Below is a small trained network, with its code and all its weights. Each question gives an input and a class and asks what happens when units are switched off, that is, made to give their printed mean instead of their output.

import numpy as np


def w(rows, s, z=0):
    codes = np.array(rows[::2]) - 128.0
    scale = np.full(codes.shape[1], s)
    scale[-1] = z or s
    return codes * scale


def f(y):
    return np.maximum(y, 0)


def log_softmax(a):
    a = a - a.max(-1, keepdims=True)
    return a - np.log(np.exp(a).sum(-1, keepdims=True))


def net(x, mask):
    res = np.array(x, float).reshape(1, 3) / 4 @ E
    y = f(res @ A[0][:, :-1].T + A[0][:, -1])
    res = res + np.where(mask, y, B[0][:, -1]) @ B[0][:, :-1]
    return log_softmax(res[-1] @ U[:, :-1].T + U[:, -1])


A, B = {}, {}
E = w([
[161,225,190,152,143],'x0',
[78,70,216,155,125],'x1',
[141,127,64,254,130],'x2',
],0.012)
A[0] = w([
[134,107,122,102,122,142],'n0',
[126,215,118,123,125,115],'n1',
[121,103,148,176,131,50],'n2',
[128,122,97,120,118,77],'n3',
[133,109,112,138,142,107],'n4',
[142,180,177,105,137,108],'n5',
[123,101,96,160,126,111],'n6',
[121,134,139,96,116,191],'n7',
[100,143,131,117,123,157],'n8',
[120,83,82,164,130,110],'n9',
[136,110,141,152,131,80],'n10',
[151,220,117,120,132,109],'n11',
[130,91,87,177,138,100],'n12',
[118,168,159,105,133,83],'n13',
[129,119,122,139,115,89],'n14',
[141,106,78,100,128,172],'n15',
[139,107,141,123,119,31],'n16',
[132,110,36,81,126,211],'n17',
[125,139,126,141,144,79],'n18',
[131,164,154,116,124,113],'n19',
[109,52,167,149,126,96],'n20',
[142,145,133,172,141,38],'n21',
[134,164,127,126,136,119],'n22',
[149,111,123,142,112,118],'n23',
[137,98,150,168,131,64],'n24',
[123,128,96,212,129,144],'n25',
[122,141,173,150,137,78],'n26',
[121,131,138,94,128,195],'n27',
[118,169,129,191,122,37],'n28',
[129,113,140,124,143,63],'n29',
[125,106,116,93,127,142],'n30',
[115,91,114,63,148,188],'n31',
[115,93,194,132,125,80],'n32',
[101,9,178,156,123,111],'n33',
[123,106,122,87,130,169],'n34',
[130,102,124,89,124,173],'n35',
[104,122,250,189,132,1],'n36',
[118,116,119,112,130,153],'n37',
[140,168,133,227,138,22],'n38',
[114,134,102,134,122,103],'n39',
[112,110,197,177,135,81],'n40',
],0.02,0.0052)
B[0] = w([
[154,150,111,126,119,161],'n0',
[142,168,175,82,169,201],'n1',
[72,131,90,66,84,169],'n2',
[133,121,137,164,124,152],'n3',
[111,121,142,141,129,150],'n4',
[77,68,215,138,132,208],'n5',
[75,109,171,145,127,184],'n6',
[140,75,126,74,110,180],'n7',
[132,105,138,127,131,151],'n8',
[53,80,174,144,132,202],'n9',
[104,136,109,106,109,147],'n10',
[145,169,154,73,197,216],'n11',
[50,101,191,146,131,207],'n12',
[75,106,185,122,128,179],'n13',
[109,118,132,127,126,139],'n14',
[138,108,129,169,79,191],'n15',
[134,118,122,136,147,135],'n16',
[147,81,139,189,27,236],'n17',
[143,144,118,130,125,140],'n18',
[85,106,176,119,127,174],'n19',
[125,157,100,96,209,203],'n20',
[171,175,98,131,113,173],'n21',
[133,146,151,108,145,162],'n22',
[113,124,143,134,130,148],'n23',
[82,132,98,74,90,162],'n24',
[68,225,114,225,153,245],'n25',
[147,83,141,167,111,176],'n26',
[141,82,113,65,108,182],'n27',
[188,190,88,139,113,197],'n28',
[136,115,124,150,142,136],'n29',
[163,161,108,125,115,170],'n30',
[202,172,73,120,105,211],'n31',
[167,56,121,244,194,200],'n32',
[126,161,65,85,252,244],'n33',
[170,159,97,117,114,181],'n34',
[175,154,93,123,115,181],'n35',
[127,44,132,169,1,253],'n36',
[150,148,109,137,127,154],'n37',
[213,223,57,134,96,241],'n38',
[133,132,142,158,141,150],'n39',
[80,101,99,56,28,209],'n40',
],0.051,0.015)
U = w([
[165,174,64,138,2,238],'0',
[177,144,63,74,186,71],'1',
[154,137,189,49,187,215],'2',
[120,79,151,138,62,56],'3',
[88,138,156,224,79,131],'4',
[36,178,89,123,179,99],'5',
[168,253,125,106,145,5],'6',
],0.0072,0.0031)

Each question gives the input, the list of numbers given to net, and the class t.
The units are the neurons (one row each of A and B). Each row of codes is followed by its name. A weight is (code - 128) times the scale printed after its matrix; where a second scale follows, it is the last column's (A, B and U).
mask holds one flag per neuron, in row order. A switched-off neuron (its flag False) gives its mean, the last column of its row in B, instead of its output. The means were averaged over made-up inputs and are rounded, as every weight is.
A unit's drop is (log p(t) with every unit on - log p(t) with that unit switched off) / (log p(t) with every unit on - log p(t) with every unit switched off).
The circuit of an input: a set's keep is (log p(t) with only the set's units on - log p(t) with every unit switched off) / (log p(t) with every unit on - log p(t) with every unit switched off). Starting from the 12 units with the biggest drops (on a tie, the unit counted first), units are removed one at a time, each time the one whose removal leaves the highest keep (on an exact tie, the one counted first), for as long as the keep stays at least 0.8.
units of the circuit, in order: the units of the circuit, biggest drop first
unit that matters most: the unit with the biggest drop
top k neurons: the k neurons with the biggest drops, biggest first
drop when u is switched off: that unit's drop, to one decimal
input [1,1,0], class 3: units of the circuit, in order	n38, n25
input [0,-7,5], class 4: top 2 neurons	n17, n33
input [-8,0,1], class 4: units of the circuit, in order	n9
input [1,-8,-4], class 2: units of the circuit, in order	n11, n38
input [1,-4,0], class 2: top 3 neurons	n36, n38, n25
input [-7,1,-1], class 1: top 2 neurons	n33, n36
input [0,1,7], class 5: top 2 neurons	n36, n17
input [1,-8,3], class 6: top 2 neurons	n11, n36
input [1,-2,-5], class 2: top 2 neurons	n36, n38
input [2,0,6], class 6: top 3 neurons	n36, n17, n38
input [6,0,4], class 6: top 2 neurons	n17, n11
input [0,-7,4], class 4: top 2 neurons	n17, n33
input [-5,6,-8], class 1: drop when n20 is switched off	0.0
input [0,-5,2], class 4: unit that matters most	n33
input [1,-4,1], class 6: drop when n36 is switched off	0.7
input [-8,3,8], class 5: drop when n33 is switched off	0.1
